Facts:
fuskam ρ [boton flotrakam pletru klamitre]
brugutes ρ [lovar grestum flugram bugrus]
daskitor ρ [lovar zafi]
flitrel ρ [nogur]
brulupus ρ [trife klisis]
skedu ρ [sifes zafi lozuples madrute klabor]
studus ρ [flaklek bedo]
nime ρ [vodres flimer doklem zeraste]
grepam ρ [vipliplon grison totrura riral]
greplel ρ [makobri suvam ruklagur]
dibe ρ [nepir lozuples gadros doklem netrobra]
nevogrum ρ [klestal zabis klamitre plodrel]
detroka ρ [nisu klestal flotrakam fodru bugrus vuge]
plutuk ρ [fleplifis dulo stigrurel nepir]
sudel ρ [gadros grustu budo]
dubefli ρ [fabrek grifufik plefa]
meskun ρ [flosem]
gabrimo ρ [skaton dulo]
vovum ρ [tridan vostin]
tratra ρ [vupek flaklek kleplan]
grozek ρ [fleplifis rugro kadragrun zafis zafi]
klame ρ [vupek stafebir nabom plodrel kletar tragro]
flanuflum ρ [vipliplon budo]
kanobrun ρ [zabis vostin]
zenolan ρ [skurem grison flaklek]
nironus ρ [plistedror]
klogim ρ [fabrek brebruk fikel florak bugrus bedo]
biklek ρ [kistin]
trezas ρ [plostin brage lozuples klisis]
mulis ρ [boton nisu stusal]
noseval ρ [skaton klestal flimer retruk]
drudrir ρ [pazo skurem fistus plostin ruklagur]
plolaklum ρ [gozenis brage ruvos vuge retruk]
gibrus ρ [zefo pletru vuge]
flofor ρ [klafal plistedror madrute fikel]
trulotrun ρ [tagar grigre kistin ruvos vuge]
motun ρ [pazo skaton totrura budo stusal]
drustel ρ [stegres fistus]
zoflon ρ [kadragrun sifes grival vuklen fodru]
vodo ρ [rozi zafis flitufer]
todrak ρ [nisu]
brigrofli ρ [rafeplar fabrek zafis vuge]
kises ρ [vupek retruk]
baplik ρ [gadros fodru]
sinik ρ [stafebir skudras vipliplon flitufer flimer]
vopidrol ρ [fabrek]
fizeni ρ [stigrurel grestum]
murun ρ [pazo liflos retruk]
flavu ρ [makobri grigre flotrakam brebruk plefa]
kage ρ [plistedror skudras klabor grustu vuge telor]
zuram ρ [pazo skibu totrura telor]
liten ρ [flazul zefo]
zade ρ [nabom zafi dedri nepir vike]
sefi ρ [rozi madrute suvam]
fave ρ [skurem]
bedras ρ [stegres zefo vuklen bokle]
bivini ρ [grifufik]
{vike rafeplar fuskam zafis brugutes daskitor gadros flitrel bedo skedu studus greplel dibe sifes klamitre klisis kadragrun tragro flaklek nevogrum detroka peskos plutuk gabrimo vovum pletru tratra klame liflos breveklas flanuflum kanobrun flugram rugro zenolan klogim biklek mulis skaton drudrir gibrus flofor vipliplon zafi kletar groka stegres zeraste nabom skurem telor flotrakam flosem drustel bugrus grifufik fodru plistedror klestal grival vodo todrak brigrofli kises nepir baplik gozenis trife skudras tepu vupek fleplifis suvam bokle kleplan grigre zabis flavu kage zuram lozuples ruvos bedras tridan zokla fikel vuge netrobra dedri} τ 88
{florak plefa brage riral totrura tagar boton grison brulupus stigrurel nime kapitris grepam pazo budo klabor stafebir nisu ruklagur sudel dubefli meskun stusal fabrek grozek nironus madrute sagibos rozi trezas lovar flimer noseval plolaklum vostin grustu plostin makobri trulotrun brebruk motun skibu doklem fistus zoflon dulo sinik grestum vopidrol nogur klafal flitufer kistin fizeni murun sukles plodrel flazul retruk liten vodres zade sefi vuklen fave bivini zefo} τ 276
florak ω tridan
zafis ω budo
gadros ω nisu
tagar ω breveklas
flitrel ω peskos
brulupus ω peskos
skedu ω nevogrum
studus ω vovum dedri
kapitris ω plefa klisis
pazo ω klame
klisis ω gadros
klabor ω bedo
tragro ω drustel
stafebir ω kletar
nevogrum ω sukles
detroka ω vovum peskos sagibos
ruklagur ω fizeni
dubefli ω grigre retruk
meskun ω peskos
stusal ω nironus tratra bokle plefa
tratra ω budo
grozek ω bokle
klame ω baplik klestal madrute
breveklas ω nisu peskos
flanuflum ω peskos
flugram ω skibu dedri
rugro ω dubefli
nironus ω vipliplon dedri
madrute ω bedo
trezas ω grigre
mulis ω stegres klisis
skaton ω grigre dibe
plolaklum ω flanuflum groka
gibrus ω ruklagur
vostin ω nabom retruk
grustu ω liflos
plostin ω trezas
makobri ω studus vupek
zafi ω skaton
kletar ω dedri bedo
groka ω bedo
stegres ω peskos
zeraste ω kapitris
skibu ω gadros retruk
fistus ω flosem liflos
flotrakam ω nisu ruklagur
drustel ω bedo
bugrus ω klafal
plistedror ω brulupus
klestal ω fizeni
dulo ω studus
gozenis ω brulupus
trife ω flotrakam
tepu ω peskos gadros
flitufer ω studus groka tepu
vupek ω peskos gadros bedo
fizeni ω tepu
murun ω boton breveklas
sukles ω detroka klisis
bokle ω skibu peskos
kleplan ω klamitre klisis ruklagur
flazul ω vodo
retruk ω peskos
grigre ω tepu
zabis ω sifes
liten ω klestal
sefi ω klafal flanuflum
bedras ω sifes
tridan ω peskos
zokla ω vupek flavu plefa
bivini ω klamitre
dedri ω breveklas peskos

Known rows:
groka: [-17  -3  28 -16   5  -8 -26  15 -22  17  16  -4  -1  12 -36  -5   5 -13
 -18  13  -7  -4 -20  -2   7 -34  14]
kletar: [-12 -28  13  -8   4 -14 -27   1 -25  17  -3  -3   2  -1 -24  -2  27   5
   3  10  14  10 -23 -20  24 -32  18]
plolaklum: [-15  12   1   3  -4  13  -6   6 -16  -5   6   0  -9  16  -1 -24  -1  -4
 -12  10   3   4  -1   6  -6   0   8]
pazo: [  4 -17 -12   3   3  -1   7  -6   5   6   5   6   0   1 -15 -11  15  -4
  -5  13  15   5  -7  -5   3  -1  15]
vostin: [  2  27  35   3 -25  -1  31 -28  -6  18 -16  -5   0 -21 -28 -16  10  -2
   0  23  22 -35 -16 -18  35  -8 -21]
skedu: [-13  14  -1   6   1   5  -3   7 -23  -2  -3  -4 -10  15   4 -23  -5  -9
 -11   8   8   2  10   3  -8  10   4]
stegres: [-21  -4 -21  35  12 -16   8  -8  25 -41  15 -10  -3  -5  -9  15   2  -4
 -14  15  -9 -29 -30   0  15   7  30]
tridan: [-19  47   9  28 -46 -14  32 -43  -6  -5   8 -18  -7 -36 -35   3  10  -5
   4  29   6 -50 -45 -13  45  -5 -17]
klogim: [ -3  18   2  -5  -5  13 -10   3  -6  -5   6   1  -4   5  14   3 -13   4
   6 -10 -17  10  16  10 -14  -3 -15]
riral: [ 23 -19  -8  -2  -3   7  -3  -4  14   3   3   6  15  -6 -10  13   1   7
  11   2  -1  15  -3  -4   1  -2  -6]
peskos: [-12  11 -22  20 -15  -5  -9   0  11 -28  17 -10   0 -10   7  26 -10   5
   8  -1 -30  -9 -22   3   1   9  -6]
baplik: [  2  15   1  -4   0   8 -14   3 -12  -7  -1  -5   5   7   5  -1 -20   1
   6  -8  -7   6  13  15  -9  11 -13]
vodo: [  0  14  -1  -2  -3  11 -14   7 -12  -4   1  -3   1   5   9  -1 -18   3
   8  -6 -11  10  12  11 -11   6 -16]
kanobrun: [  5  49  30  -4 -25  17   4 -22 -23   3  -5  -7   7  -6 -15  -5 -19   4
  13   5   6 -13   2   9  15   0 -34]
vovum: [  0  65  39  -5 -34  19   9 -38 -34   0  -9 -11   9 -11 -16  -8 -15   8
  21   6  16 -22   1   5  29  -4 -45]
dibe: [  2  13   1  -5  -4   8 -15  11 -12  -1  -9  -8   7   6  12  -6 -17   2
   7  -6  -8   7   6  11 -11  16 -20]
biklek: [ -8  26   6  -7  -3  25  -4  -1   2 -13  14   2  -4  12  13   0 -11   5
   6 -10 -19   8  17  10 -13  -9 -11]
brigrofli: [ -6  22   4  -3  -1  14  -8   3  -7  -8   3  -2  -3   7  12   3 -15   4
   5 -10 -16   8  17  11 -11  -1 -13]
pletru: [ 11  -6   6  -7  13  -2   6 -10  19  -6   0  -1  11  -8  -3  15   1   2
   6  -9  -6  -6   6   2   7  -7  -4]

Rows:
No name comes twice in this set of rows, the named rows included.
[ -8  -9  -7   2   4  -9  12  -3  10   5   5   4 -16  -6  -2  -2  20  -5
  -7   4  -1   0   4 -13   3 -10  11] | florak
[ 11  -8  -6 -13  -3  -1   6  -5  17   1   1  -1  16  -1   5  13   5  -3
   6 -14  -7  -2  -3  -7  -3   1   1] | brage
[-25   6  34  -8  20   7 -37  14 -26  -5  18  -7   6  29 -38 -11 -13  -8
 -24  17  -4  -8 -16  13   6 -31  25] | drustel
[-43  33 -44   2 -44   5   5   1  -2 -27  25 -19  12  39  27 -18   2 -21
 -16 -13 -12 -29 -55 -11 -23  34  28] | brulupus
[  2 -18  -8   7   6   0   9  -5  -2   1  -7   5  -2   0 -10 -11  16  -7
  -6  12  13   6   0 -17   7   0   9] | stusal
[-18  11   1   7   3   0  -6   9 -23  -2  -8  -5 -15   8   9 -20  -6  -7
  -9   6   6   0   8   3  -6  14   0] | grozek
[  4  -2   3   6  -2 -23  14 -11   4  19   5  27 -20  -2   1   2   4   8
   3  -6  31  -8   6   4   2 -12  41] | flotrakam
[-10   3 -20 -36 -31  -5  25  -8   8  15   0   2  27  40  24 -22  20 -20
  -9 -31  22 -31 -36 -22 -18  18  46] | trife
[ 16  -1   1  -4   2  -4   9 -11  10   3  -3   2   9 -11  -9  14   0  -2
   9  -4  -2  -2   7  -1   5  -5 -10] | klamitre
[ 12 -11  -7 -13  -1  -8   2  -2  11   6  -6  -2  15  -4   5  13   3  -3
   7 -13  -3  -2   0  -6   0   3  -3] | lozuples
[-28  13 -30  40 -20   3 -14   8  -9 -30  21 -11 -15   2  -2  -3  -9  -1
  -7  24 -14   0 -31   3  -3  17   7] | flanuflum
[ -3  -9  24  -8  -1   8  19  19  45  18  -9   9 -15 -19   8 -47  22  12
 -19  13  -7 -14 -20   9  -4  -6   2] | grigre
[ -9 -18   6  20 -14 -17 -11  16   3  10  12  11  -4  -1 -29  20  -2   0
 -10  19  -6 -14 -39 -22  11 -24  24] | vupek

Now the same objects, written a new way:
Known rows:
liten: [ -1 -18 -14  16  16   1   8  16 -27  -2 -13  -5   8 -10   2  -2   0  -9
  11  11  38   1  -7 -32  19 -10  13 -18  -1  14 -22  10   2   3]
sudel: [ 25  12 -19   8  -9  32  28  29 -18   2  16   3  26  11  -6  39 -14 -11
   6  19   8   5   5  -6  14  15  17   0 -16  -3  -6  34 -28   2]
sefi: [  4  -4   0   6   1   4   1  16 -34  -4  11   7  11  -6 -23  12   1 -15
 -18  26  37   0   4 -15  24  -9  24 -12  -2 -11   2  12 -17  -5]
zenolan: [  8   2 -10  28   2 -27 -11  19  -8  -2 -17 -21   4 -51  -4  12  -8  -7
  -2  10   6  -2   2 -14   7 -39  76 -41  19  19  33 -21 -48  25]
nime: [  1   4   2  15  -2   5  12  15 -15 -13   9  -7   0  11  -2  12  10 -11
  -5  24   8  13  -1   2  31   1   5  -1  -8   4  15  28 -14   4]
doklem: [ -1   4  -2 -13  -1   0  -5 -18  17  -1   5   5   2   0   2  -7   1   8
   2  -6 -12   3   7  12 -12   9  -2   4  -5  -7   1   5   5  -1]
boton: [  1  -2 -10  -2   6   5  -3  -5  25   5  -6   5  10  -1  15 -18   5  14
  11 -15 -23   4   1   5 -18   4  -8  -1 -16   8  -1   0  11   0]
sagibos: [ -4  -2  -1 -10  -3  -5  -1 -17  15   2  -2   2  -2  -7   6  -8   2   9
  -1  -9 -11  -1   4   7 -15   5  -3   5  -6  -7   0  -1   5   3]
kletar: [  2   8  -4 -16  -6 -30  -3   2  15  -4  12   8  -8  12   3   7 -16  17
  -1 -21 -13   2  -8 -24 -26   5 -33   8  39 -16  16 -22  17 -23]
telor: [  0   3  -4  -7  -5  -4   6 -20  10   8  -4   7  -8  -9   6   2  -8   3
   6  -9  -8  -6   1   1 -19   9   4  15   2 -10  -7   6   8   2]
groka: [ 13  14 -13 -22  -4 -34  -2 -14  14   2  15   7  -8  19  18  20  -5  13
  -5 -14 -16   2 -24 -10 -22  -8 -36 -16  34 -24 -15 -15   7 -14]
brebruk: [ -2  -3   1  -4   4  -3  -6 -14  16   7 -10   2   1  -2   0  -6  -4   5
   3  -2 -16  -7   3  12 -21   4  -6   2  -9  -8   1  -7   5   0]
fikel: [ -1  -4  -1  -9   1  -6  -3 -17  14   7 -10   7  -4  -5  -2  -3  -5   5
  -2  -1  -5  -7   4   7 -20   3  -2   1  -3 -14   0  -2   4  -2]
flosem: [ -3  -1  -2  -9  -1  -5  -3 -17  15   4  -2   5  -2  -3   1  -5   0   8
   2  -5 -10  -3   6  11 -14   2  -2   4  -6  -6  -1   1   4   1]
sifes: [ -2   1  -5 -13   2  -4  -7 -18  13   1   9   9   5  -5  -4  -8   4   7
  -4  -4  -5   2   9   6 -13   7  -1   3 -12 -11   0   5   6  -4]
totrura: [ 10  11 -10  -8 -14   4  14 -15  20   7   1  -3  -2  -2   7  21 -18   5
  13 -11 -18  -6   5   7 -19  11  11  14   4  -7  -3   7  -8   5]
dedri: [-11   8  17 -10 -11   8  -1   9   4  -9   0  35  18   7 -12 -27 -22  18
  -2 -25  -7  -5  15 -28 -12  16 -23  24  23   6  35 -40  18 -22]
suvam: [  0  -1  -4 -11  -2  -7  -4 -20  12   4  -2   9  -2  -9  -3  -3  -4   5
  -1  -4  -4  -4   6   7 -17   3   9   0  -3 -13   0   1   4  -1]
skudras: [  3  -1  -2 -11  -1  -1   5 -18  10   5  -2   8  -7  -4   8   0  -4   1
   5  -3  -6  -5   3   5 -17  12   1  10  -3 -13  -6   4   6   1]

Rows:
No name comes twice in this set of rows, the named rows included.
[  6  -2 -14  11  13   9  -3  22 -17  -9   6   9  25   3  -6  -5  12  -4
  -6  23  18  16  -1  -6  22  -1  11 -21 -24   3   3  25 -10  -4] | zoflon
[  7   4  -8  -2   0 -25  -9 -17  17   5 -13  -3  -3 -44   0   0 -15  10
   7 -19 -12 -10   6  -5 -29 -19  52 -17  17   6   9 -25 -17  17] | skurem
[  7  -4 -25  29  21  21   1  43  -4   0  -8 -10  38   9  15 -14  18   7
  15   3 -12  20 -10  -1  12  -4 -10 -24 -35  31  -1  16  -9   2] | todrak
[  2 -12 -13  19  14   0   1  22 -28   1 -10   2  12 -16   5  -4   3  -9
   0  12  27   7  -9 -31  12  -8  24 -15  -1   6 -12  11  -1   1] | bedras
[  8   1   0  -8  -1  -3 -13 -11   9   4  13  -1  -3 -12  -5  -6  -5   3
   3 -15  -3  -7   3  -1 -21   5  13  11  14   0  -6 -13   6   0] | plostin
[ 12   9  -7  -6 -14   7  12  -8  19   4   6   1   1  -2  -1  20 -24   6
  10 -12 -15  -5  10   3 -23  13   9  20   2  -5   4   3 -10   0] | vipliplon
[ -3   2   4  -9  -8  -2   6 -20  15   0   3  -4 -13   6   5   0   4   4
   4  -4 -17   1   5  11  -6  12 -11  17   0  -2   2  10   5   3] | flimer
[ -3  -8  -7  -3   8  -3  -2 -11  15   8 -13   8  -3  -9  15 -17   5   9
   1 -12 -10   0  -3  -2 -20   5  -6   0  -8  -3 -12   1  18   3] | pletru
[ -2   2   3  -9  -2  -3 -13   4  14   2   9   5   1   1  -6  -9 -12  10
  -3 -20 -12   0   7  -4 -17   6  -9  19   7  -2  11 -19  17 -13] | flugram
[-27   2  26  28   1 -24  24  -5 -12 -28  -5 -25 -48   5  23  -7  31 -21
  -2  27  10  24 -11  -3  55   1  -3  16  23  14  40  31   5  27] | kises
[ -2  -7  -7  21  12  -3  11  14 -24  -1 -16   3  -3  -7   5   0   7 -14
  -6  23  19   9  -9 -16  18  -2  10 -11  -5   0   4  24  -3   7] | biklek
[ 25 -16  45  38  11  13 -15  61 -18  28 -13 -31  -3  22 -43  30  -5 -36
 -16  34  13 -32 -28  51 -13  -6 -17 -15  10 -12  22 -15 -13   6] | dubefli

